Here is a tiny trained network, its code and every weight. The questions are about switching its units off for an input and a class, where a switched-off unit gives its printed mean instead of its output.

import numpy as np


def w(rows, s, z=0):
    codes = np.array(rows[::2]) - 128.0
    scale = np.full(codes.shape[1], s)
    scale[-1] = z or s
    return codes * scale


def norm(h):
    return h / np.sqrt((h * h).mean(-1, keepdims=True) + 1e-5)


def f(y):
    return np.maximum(y, 0)


def log_softmax(a):
    a = a - a.max(-1, keepdims=True)
    return a - np.log(np.exp(a).sum(-1, keepdims=True))


def net(x, mask):
    res = np.array(x, float).reshape(1, 3) / 4 @ E
    u = 0
    for l in range(3):
        y = f(norm(res) @ A[l][:, :-1].T + A[l][:, -1])
        res = res + np.where(mask[u : u + 8], y, B[l][:, -1]) @ B[l][:, :-1]
        u += 8
    return log_softmax(norm(res)[-1] @ U[:, :-1].T + U[:, -1])


A, B = {}, {}
E = w([
[116,122,127,200,141],'x0',
[169,126,190,109,223],'x1',
[190,110,192,113,1],'x2',
],0.0063)
A[0] = w([
[138,79,141,216,135,139],'L0N1',
[91,215,89,111,122,3],'L0N2',
[172,102,246,119,214,129],'L0N3',
[169,99,215,127,163,46],'L0N4',
[189,162,80,129,193,65],'L0N5',
[207,108,214,141,101,36],'L0N6',
[83,108,129,85,120,49],'L0N7',
[95,157,106,107,176,85],'L0N8',
],0.011,0.0048)
B[0] = w([
[214,80,121,233,98,180],'L0N1',
[34,120,154,117,162,151],'L0N2',
[82,172,242,170,168,255],'L0N3',
[126,165,95,80,162,187],'L0N4',
[97,90,119,114,114,173],'L0N5',
[140,254,34,108,127,209],'L0N6',
[111,56,113,240,115,136],'L0N7',
[222,81,157,111,45,185],'L0N8',
],0.008,0.0071)
A[1] = w([
[60,156,172,118,117,94],'L1N1',
[35,54,166,40,132,3],'L1N2',
[158,63,247,112,195,125],'L1N3',
[136,67,203,165,186,41],'L1N4',
[244,144,202,79,204,162],'L1N5',
[118,172,76,86,115,170],'L1N6',
[92,185,158,165,81,22],'L1N7',
[40,169,164,24,189,174],'L1N8',
],0.011,0.0035)
B[1] = w([
[119,38,84,97,162,173],'L1N1',
[94,88,73,68,127,181],'L1N2',
[32,128,79,138,51,238],'L1N3',
[7,145,161,177,156,202],'L1N4',
[183,192,42,160,153,254],'L1N5',
[148,82,159,111,125,203],'L1N6',
[133,149,166,134,190,174],'L1N7',
[171,81,67,99,13,246],'L1N8',
],0.011,0.0064)
A[2] = w([
[159,157,109,123,94,148],'L2N1',
[172,84,105,159,138,157],'L2N2',
[115,99,103,4,93,22],'L2N3',
[74,55,3,156,165,4],'L2N4',
[120,189,78,173,190,122],'L2N5',
[53,130,141,101,121,99],'L2N6',
[83,157,99,17,138,71],'L2N7',
[113,97,135,31,107,99],'L2N8',
],0.013,0.003)
B[2] = w([
[46,45,139,210,113,188],'L2N1',
[147,138,126,1,102,160],'L2N2',
[59,225,215,117,189,215],'L2N3',
[229,90,131,146,250,254],'L2N4',
[145,135,235,106,158,192],'L2N5',
[91,37,81,82,76,171],'L2N6',
[234,73,71,57,78,183],'L2N7',
[29,168,219,75,119,188],'L2N8',
],0.0086,0.0096)
U = w([
[112,70,162,35,201,253],'0',
[46,177,249,108,80,93],'1',
[86,72,2,129,128,90],'2',
[206,219,75,73,70,76],'3',
[237,54,141,180,229,130],'4',
[166,66,133,216,21,92],'5',
[23,109,145,247,218,110],'6',
[160,251,203,222,178,143],'7',
],0.022,0.0023)

Each question gives the input, the list of numbers given to net, and the class t.
The units are the neurons (one row each of A and B). Each row of codes is followed by its name. A weight is (code - 128) times the scale printed after its matrix; where a second scale follows, it is the last column's (A, B and U).
mask holds one flag per neuron, layer by layer. A switched-off neuron (its flag False) gives its mean, the last column of its row in B, instead of its output. The means were averaged over made-up inputs and are rounded, as every weight is.
A unit's drop is (log p(t) with every unit on - log p(t) with that unit switched off) / (log p(t) with every unit on - log p(t) with every unit switched off).
The circuit of an input: a set's keep is (log p(t) with only the set's units on - log p(t) with every unit switched off) / (log p(t) with every unit on - log p(t) with every unit switched off). Starting from the 12 units with the biggest drops (on a tie, the unit counted first), units are removed one at a time, each time the one whose removal leaves the highest keep (on an exact tie, the one counted first), for as long as the keep stays at least 0.8.
circuit, biggest first: the units of the circuit, biggest drop first
unit that matters most: the unit with the biggest drop
k most important neurons: the k neurons with the biggest drops, biggest first
top k neurons in layer l: the k neurons of layer l with the biggest drops, biggest first
drop of u: that unit's drop, to one decimal
input [-8,1,-3], class 2: circuit, biggest first : L0N6; L1N3
input [-8,-6,1], class 1: 2 most important neurons : L0N3; L1N5
input [3,-2,2], class 5: circuit, biggest first : L0N1
input [5,-1,2], class 5: 2 most important neurons : L0N1; L0N3
input [0,7,-6], class 2: circuit, biggest first : L1N3; L1N8
input [-3,3,1], class 3: 2 most important neurons : L0N6; L1N5
input [0,-3,1], class 1: 3 most important neurons : L0N3; L2N4; L0N1
input [0,7,2], class 3: 4 most important neurons : L0N4; L1N8; L0N6; L0N1
input [3,5,1], class 7: 3 most important neurons : L0N6; L1N5; L0N4
input [1,-7,-1], class 4: 2 most important neurons : L1N8; L2N4
input [5,-4,0], class 4: 2 most important neurons : L0N3; L0N8
input [-1,8,4], class 3: 2 most important neurons : L0N4; L1N8
input [2,7,-1], class 6: 2 most important neurons : L1N3; L0N3
input [-7,3,7], class 3: circuit, biggest first : L1N5
input [-2,7,-5], class 2: 3 most important neurons : L1N3; L1N8; L0N1
input [-3,7,5], class 3: 2 most important neurons : L1N8; L0N6
input [3,-8,1], class 5: 4 most important neurons : L1N1; L0N3; L1N5; L1N2
input [3,7,5], class 7: 2 most important neurons : L0N3; L0N6
input [6,1,8], class 7: top 2 neurons in layer 0 : L0N6; L0N8
input [0,-3,-1], class 0: top 2 neurons in layer 0 : L0N1; L0N6
input [-6,3,8], class 3: unit that matters most : L1N5
input [0,6,0], class 2: top 3 neurons in layer 1 : L1N3; L1N8; L1N1
input [0,5,-4], class 2: top 2 neurons in layer 0 : L0N1; L0N5
input [-8,-1,2], class 1: drop of L0N3 : 0.8
input [7,-4,-4], class 4: drop of L0N3 : 0.5
input [-8,4,-3], class 2: drop of L1N3 : 0.2
input [-7,-4,8], class 1: drop of L2N5 : 0.0
input [8,2,1], class 7: unit that matters most : L0N1
